[[ 52 -10 -16  -1  28 -15  -5 -27 -31]
 [ 41  33  -4 -15  17 -17 -18   4  21]
 [ 23  13  -5  27 -28  18  -1 -20 -22]
 [ -8  53 -10 -44 -41  -1   4 -58 -25]
 [ 24 -14 -10   0 -40 -11   3  17  31]
 [-21  17  -2 -32  27   5  11 -53  23]
 [-31  77  -7 -19 -20   5 -17  35  12]
 [ -7  26 -14  -6 -58  15 -15 -28   3]
 [ -9  28 -24 -12  -7 -10  32 -39   9]
 [-10 -20  10 -55   1   3 -18  -6  57]]
->
[[-10 -20  10 -55   1   3 -18  -6  57]
 [ 24 -14 -10   0 -40 -11   3  17  31]
 [ 52 -10 -16  -1  28 -15  -5 -27 -31]
 [ 23  13  -5  27 -28  18  -1 -20 -22]
 [-21  17  -2 -32  27   5  11 -53  23]
 [ -7  26 -14  -6 -58  15 -15 -28   3]
 [ -9  28 -24 -12  -7 -10  32 -39   9]
 [ 41  33  -4 -15  17 -17 -18   4  21]
 [ -8  53 -10 -44 -41  -1   4 -58 -25]
 [-31  77  -7 -19 -20   5 -17  35  12]]

[[ 18  35  58 -16  20 -35  20 -31   7 -30]
 [  7  -7  61 -24  16  14 -17 -71  17 -31]
 [ 30  48   7  -6  26 -56  31  14 -23 -14]
 [ 33  59  56 -17  32 -65  38 -16  -6 -34]
 [-20 -40 -80  22 -24  39 -22  44 -14  40]
 [-35 -56  27  -2 -26  68 -40 -46  40   1]
 [-21 -36 -55  17 -23  37 -20  29  -4  30]
 [-37 -50  22   1 -31  67 -38 -35  39   6]]
->
[[-35 -56  27  -2 -26  68 -40 -46  40   1]
 [-37 -50  22   1 -31  67 -38 -35  39   6]
 [-20 -40 -80  22 -24  39 -22  44 -14  40]
 [-21 -36 -55  17 -23  37 -20  29  -4  30]
 [  7  -7  61 -24  16  14 -17 -71  17 -31]
 [ 18  35  58 -16  20 -35  20 -31   7 -30]
 [ 30  48   7  -6  26 -56  31  14 -23 -14]
 [ 33  59  56 -17  32 -65  38 -16  -6 -34]]

[[ 34 -12   4 -19  46 -27 -25  -8]
 [ -6 -69  22  36  60  13   4 -72]]
->
[[ -6 -69  22  36  60  13   4 -72]
 [ 34 -12   4 -19  46 -27 -25  -8]]

[[ -8  45 -20 -19   8   9 -16 -27   9]
 [  2   4  32   6 -46 -12  -3  30  58]
 [  4   7  36   3  15 -59  40 -53  32]
 [ -9  18  34 -10 -25  -5  -7  24  59]
 [-27 -12  21 -40 -17  89  31 -67   8]
 [  2  61 -17  14  19  -5   0 -14 -46]]
->
[[-27 -12  21 -40 -17  89  31 -67   8]
 [  2   4  32   6 -46 -12  -3  30  58]
 [  4   7  36   3  15 -59  40 -53  32]
 [ -9  18  34 -10 -25  -5  -7  24  59]
 [ -8  45 -20 -19   8   9 -16 -27   9]
 [  2  61 -17  14  19  -5   0 -14 -46]]

[[  5   7 -17  -5   9   5 -23]
 [ -1  -8 -15 -31   3   0  26]
 [  4  59  30 -30  23  25  79]
 [ -3 -16 -24 -27  16   5  24]
 [  2  -1 -25 -19  25   4  33]
 [ -5   4 -24  -5 -12   2 -12]]
->
[[ -3 -16 -24 -27  16   5  24]
 [ -1  -8 -15 -31   3   0  26]
 [  2  -1 -25 -19  25   4  33]
 [ -5   4 -24  -5 -12   2 -12]
 [  5   7 -17  -5   9   5 -23]
 [  4  59  30 -30  23  25  79]]

[[ 26  12   4  11   7 -12   0  16]
 [-12   9  13  -2 -12 -15   2   6]
 [-30  36   6  -8 -18   7 -26  -6]
 [-37   6 -27  17 -17  10  10 -43]
 [  4  -4  -2   6  -2   2  -4  -3]
 [ 16  -3  -3   0   1   9  -5   8]
 [-11   0  28  19 -25 -31  -3   1]
 [-12  -1  38  51 -18 -81  11 -20]]
->
[[  4  -4  -2   6  -2   2  -4  -3]
 [ 16  -3  -3   0   1   9  -5   8]
 [-12  -1  38  51 -18 -81  11 -20]
 [-11   0  28  19 -25 -31  -3   1]
 [-37   6 -27  17 -17  10  10 -43]
 [-12   9  13  -2 -12 -15   2   6]
 [ 26  12   4  11   7 -12   0  16]
 [-30  36   6  -8 -18   7 -26  -6]]

[[-68   1  29 -19 -20  20  21   0   7]
 [ 14 -45   2  -4   8 -43   5  15  14]
 [  9  11 -31  12  -8   6 -36   7  -3]
 [-19 -16  54 -22 -18 -37  60  33 -16]
 [-26   2  13  -6  -8  14   9   0   8]
 [ 49 -55   5 -16  44 -35  10 -21  56]
 [ -8  36  -5  20 -33  29 -18  10 -12]
 [-38  16 -30   4   6  41 -29 -31  -6]
 [ 15  87 -70  42  14  64 -57 -44 -75]]
->
[[ 49 -55   5 -16  44 -35  10 -21  56]
 [ 14 -45   2  -4   8 -43   5  15  14]
 [-19 -16  54 -22 -18 -37  60  33 -16]
 [-68   1  29 -19 -20  20  21   0   7]
 [-26   2  13  -6  -8  14   9   0   8]
 [  9  11 -31  12  -8   6 -36   7  -3]
 [-38  16 -30   4   6  41 -29 -31  -6]
 [ -8  36  -5  20 -33  29 -18  10 -12]
 [ 15  87 -70  42  14  64 -57 -44 -75]]

[[ -9  19  37  -3   6  45  32  14 -45 -31  38   0  25]
 [  9   5 -39  10  -3  42 -31 -36   0  15   9  21  -7]
 [-16   6 -39 -23  11 -35  -3 -33  -9   7 -29 -67   1]
 [-14   1 -17  -7  16  18 -58  10 -30  -1  40 -62  -2]
 [ -3  -6 -16 -28 -16  15  43  -1  29  -2   6  33  10]
 [ -5 -12 -26  32  16   8  20 -14  23 -19  24 -57  -7]]
->
[[ -5 -12 -26  32  16   8  20 -14  23 -19  24 -57  -7]
 [ -3  -6 -16 -28 -16  15  43  -1  29  -2   6  33  10]
 [-14   1 -17  -7  16  18 -58  10 -30  -1  40 -62  -2]
 [  9   5 -39  10  -3  42 -31 -36   0  15   9  21  -7]
 [-16   6 -39 -23  11 -35  -3 -33  -9   7 -29 -67   1]
 [ -9  19  37  -3   6  45  32  14 -45 -31  38   0  25]]
